Each row, then roughly how far along a hidden order it lies, from 0 to 20
(in the rows, 128 means zero)
[221 150 151 156 255 139 177 172 150 207 146 189 162 215 163 186 187 154
 172 178 186 148 166 164 169 179 153 230 154 182 158 144 153 152 174 162
 138 151 162 130 151 137 135 132 136 130 129 132 120 127 128 113 125 117
 117 119 124 119 124 116 124 123 125 118 122 123 120 122 124 124 127 120
 126 115 124 126 123 115 124 123 120 123 119 122 126 116 123 122 114 127
 117 113 124 125 123 124 120 124 116 124 125 125 109 120 122 115 124 119
 126 121 122 120 116 123 126 128 118 126 122 119 118 126 107 122 101 116
  98 102  65  98 104  84 101 100  45  26 111  80  85  99  91  83  40  91
  78 107 102 102  83  86 101  51 114  93 107  73  99  80  90  74  84  60
 108 110  98  86 114  92  86  93 115 122 116 116 115 124 124 125 124 125
 125 129 134 132 132 136 132 140 127 130]
20
[122 127 122 132 107 123 120 124 124  96 117 121 123  75 109 119 120 115
 116 123  94 123 119 121 114 110 121  69 116 111 109 119 128 128  84 117
 127 128 122 126 151 125 124 134 159 145 138 183 169 139 140 155 138 154
 180 172 149 142 134 161 142 142 131 190 145 132 140 151 135 141 138 132
 127 121 142 133 120 107 123 120 106 116 110 111 123  98 110 104  83 124
  97  75 114 118 113 118  97 118  90 117 116 125 104 118 120 112 126 128
 126 124 123 129 133 131 139 148 125 136 141 143 139 131 132 133 145 148
 140 138 126 130 146 161 137 139 138 153 130 122 147 123 143 123 137 126
 130 128 124 122 110 123 119  99 119 117 128  99 115 114 128 110 114 118
 131 126 126 125 128 131 122 138 129 131 143 130 132 137 132 131 132 136
 129 136 156 141 136 145 137 144 130 130]
5
[120 125 121 127 101 122 116 125 122  90 119 118 122  95 114 119 122 118
 120 127 114 128 130 129 128 134 131 138 129 145 133 135 146 145 166 160
 140 162 184 134 196 164 174 152 203 202 160 210 209 143 144 183 142 163
 183 166 145 139 133 153 136 134 128 153 132 128 122 130 126 124 128 119
 126 108 123 123 112 102 117 118 108 117 110 114 124 108 119 118 114 127
 122 111 124 129 128 130 124 137 120 130 130 132 143 144 136 142 136 149
 130 135 130 135 136 134 135 139 124 132 133 131 130 129 119 126 120 131
 119 118  92 111 123 117 119 121  97  92 122 108 120 115 122 110 102 118
 116 122 120 120 110 116 118 101 121 118 125 103 115 110 122 108 113 110
 126 124 119 116 125 119 113 125 125 127 130 124 123 126 128 128 124 129
 127 129 134 133 133 138 133 139 130 130]
8
[  1 101  96 108   2 116  92 105 117  63 114 101 118  71 105 111 115 112
 113 122  96 123 120 120 114 116 122  84 121 112 114 123 127 127  88 118
 126 122 111 125 132 115 119 124 135 112 126 147 119 131 132 119 128 123
 137 140 133 122 125 125 130 128 125 151 132 125 125 137 128 133 134 127
 127 122 142 135 124 120 132 126 120 128 138 133 134 158 139 138 127 138
 160 146 132 145 144 145 142 160 134 142 144 140 183 181 157 189 161 198
 138 157 145 162 166 154 154 174 146 147 158 160 155 134 155 140 173 160
 160 160 176 149 162 180 154 154 180 214 139 142 163 136 155 149 187 145
 160 140 139 135 132 145 134 150 130 139 141 138 133 152 160 155 148 176
 151 141 151 166 143 170 169 179 147 138 163 148 155 148 141 140 149 150
 136 150 187 157 147 160 142 158 134 132]
5
[107 122 122 125  96 126 116 122 125 106 123 124 125 108 121 121 122 122
 123 128 125 125 125 129 126 119 127 125 127 127 129 128 129 135 118 130
 128 130 126 127 132 125 122 126 123 107 122 122 109 126 125 102 123 109
 106 112 118 113 121 101 121 119 124 109 118 120 116 118 122 123 126 120
 126 118 128 128 127 130 131 131 131 133 141 140 135 166 146 146 150 139
 164 167 137 143 144 143 147 151 144 138 139 135 157 152 141 146 138 145
 129 129 127 124 129 126 127 124 119 125 121 119 119 127 110 123 108 120
 112 112  96 114 122 110 121 124 118 127 126 128 137 130 137 134 151 138
 145 137 137 136 143 145 137 159 133 141 139 152 138 152 147 150 151 161
 140 136 141 145 132 141 141 136 130 129 130 126 121 127 124 124 115 118
 120 112  92 106 109  99 121 101 116 123]
11
[ 69 110 105 112   4 114  82  92 110  36 103  73  96   8  79  78  75  95
  85  90  57 111  97 103  92  95 113  39 110  96 107 120 124 126 107 123
 130 136 136 128 164 137 140 140 169 177 143 189 165 137 136 140 132 137
 145 138 131 123 124 111 124 121 123 113 117 115 107 110 114 116 121 101
 123  83 109 118  88  89 109 116 106 118 115 119 127 131 131 130 124 136
 148 142 133 142 142 143 139 156 134 139 139 138 163 163 143 166 142 159
 130 133 128 131 133 131 134 134 119 129 128 126 125 128 107 124 113 130
 114 117  96 113 131 132 130 133 138 166 132 134 155 136 150 150 193 150
 166 145 147 142 149 154 142 183 134 150 150 158 141 162 151 159 151 176
 147 138 145 147 136 142 135 141 128 128 130 120 115 127 124 122 110 117
 116 115  99 107 112 111 127 116 121 127]
16
[ 94 115 107 115  11 117  83  95 107  30 101  71  95   1  76  76  80  94
  79  86  52 110  95  99  89  87 109  27 107  92 102 115 122 123  99 117
 130 135 128 128 171 135 140 140 173 163 145 195 174 138 136 150 135 144
 158 151 137 127 126 127 129 125 125 129 123 119 112 114 118 119 123 106
 123  86 112 120 102  87 108 113 101 112 106 108 123 110 119 115 100 129
 119 108 123 131 127 130 118 137 110 127 126 129 120 129 126 114 125 125
 124 119 113 114 114 120 126 120 108 124 119 117 117 127  96 122 105 125
 108 114  87 109 130 126 129 133 139 161 133 134 157 135 152 146 200 153
 167 146 146 141 146 159 142 174 134 146 147 151 136 159 157 153 145 165
 143 135 142 136 132 131 120 128 123 126 126 117 107 123 120 119 102 116
 111 109  83  93 108 100 126 109 118 126]
0
[  1 100 100 104   1 116  90  95 114  69 112  94 112  69 106  98 115 116
 112 114 105 123 120 119 116 117 124  95 121 119 119 125 125 128 116 122
 128 129 129 127 129 123 120 127 121 117 122 130 118 127 125 114 124 114
 110 118 122 117 121 102 121 120 124 105 118 118 112 109 118 118 120 111
 125 100 115 120 110 107 110 120 115 121 118 119 127 122 126 128 121 131
 138 136 130 137 137 136 140 145 136 136 137 135 161 156 144 164 143 165
 134 142 139 145 144 141 140 147 136 135 141 140 138 130 138 132 142 137
 137 134 136 133 136 148 133 135 139 156 131 132 141 130 139 131 155 137
 147 133 134 135 136 141 135 150 132 137 141 145 144 152 150 152 150 178
 146 141 155 172 143 166 171 174 148 137 158 148 156 144 141 138 146 148
 139 147 175 154 145 160 138 154 136 131]
3
[ 10 106  99 112  10 117  95 104 116  64 112 101 114  54 101 101 103 110
 102 110  82 118 108 109  99  93 112  27 104  80  92 109 107 106  34  77
 113  90  50 119  77  74  63 102  65  36  95  76  33 115 114  50 109  72
  66  86 105  94 109  60 108 105 118  74 102 104  90  89 105 104 114  87
 121  56  91 108  84  54  87 102  83  97  80  83 113  63  96  90  71 119
  87  71 114 117 116 120 102 126 103 124 121 129 117 139 132 151 138 156
 131 141 135 147 148 142 147 161 140 143 151 153 152 133 152 138 165 157
 158 157 166 148 158 176 148 149 170 205 135 135 154 135 145 135 165 131
 143 132 130 128 120 130 124 116 123 123 132 110 117 121 134 120 121 139
 136 129 134 135 132 142 139 152 137 134 153 143 151 147 141 141 155 156
 146 163 212 186 173 209 157 208 154 141]
15
[ 16 101 101 101   1 115  81  88 110  54 110  79 100  51  95  90  89 109
  99  98  87 117 111 113 107 109 120  96 123 119 121 127 130 130 140 139
 131 140 151 131 160 144 147 140 160 152 139 151 144 131 129 130 128 122
 118 118 121 116 121  97 117 114 122  84 108 110  99  94 111 107 113  94
 123  77  92 110  99  83 101 113 105 115 106 113 123 108 124 125 123 130
 141 143 133 139 142 139 149 153 151 143 144 139 178 179 149 189 153 175
 136 150 143 149 151 142 139 145 136 134 137 137 135 129 135 130 133 133
 132 126 126 125 128 131 129 129 133 143 130 130 136 131 135 135 151 136
 142 134 134 134 139 141 136 153 132 140 139 150 137 146 144 149 146 161
 140 137 144 149 136 147 152 149 136 132 140 136 137 134 132 132 135 134
 132 136 148 141 135 144 133 144 134 130]
6
[  4 105  98 116  46 118 111 124 124  96 121 137 138 105 128 151 157 134
 152 173 152 144 165 165 170 187 160 249 165 217 173 159 185 186 219 213
 159 204 250 140 255 188 194 165 236 223 164 238 203 144 143 156 136 142
 156 146 134 118 120 102 123 119 122 114 115 112 102 108 110 116 122 100
 122  78 117 123 103  89 117 118 111 123 132 133 136 178 149 152 152 148
 197 190 143 166 166 165 175 194 169 162 166 154 247 234 182 252 184 245
 144 172 156 176 176 159 157 176 140 143 151 147 148 131 124 129 120 135
 113 111  62  94 119 102 108 110  51  50 116  83 107  99 106  93  78 105
 106 116 113 112  92 108 110  83 117 111 126  90 107 118 132 116 122 133
 133 130 135 135 135 150 138 157 136 134 153 137 140 144 134 134 135 140
 130 145 162 144 139 148 140 147 128 130]
11
[ 67 114 104 118  28 117  93 102 114  49 111  91 108  29  90  91  94 103
  95 100  67 116 105 107  96  99 114  39 108  92 100 115 116 119  75 103
 123 119  95 123 120 100 106 123 124  99 120 140 106 126 129  96 119 102
 110 119 120 109 117  91 120 116 122 115 113 114 108 113 117 121 125 117
 125  93 126 128 113 105 122 122 114 122 127 127 132 150 135 132 122 136
 144 129 128 138 131 133 121 140 106 123 122 128 106 114 115  92 109 109
 117  99  95  86  85 101 114  94  83 111 102  92  92 123  57 110  57 104
  71  82  17  80 110 101 111 121  95 117 127 121 149 128 151 148 206 154
 176 148 151 148 156 172 151 202 138 162 162 182 150 188 179 184 172 216
 162 148 167 172 144 168 158 166 136 132 141 127 122 131 123 122 107 116
 111 107  78  91 100  85 120  86 108 122]
5
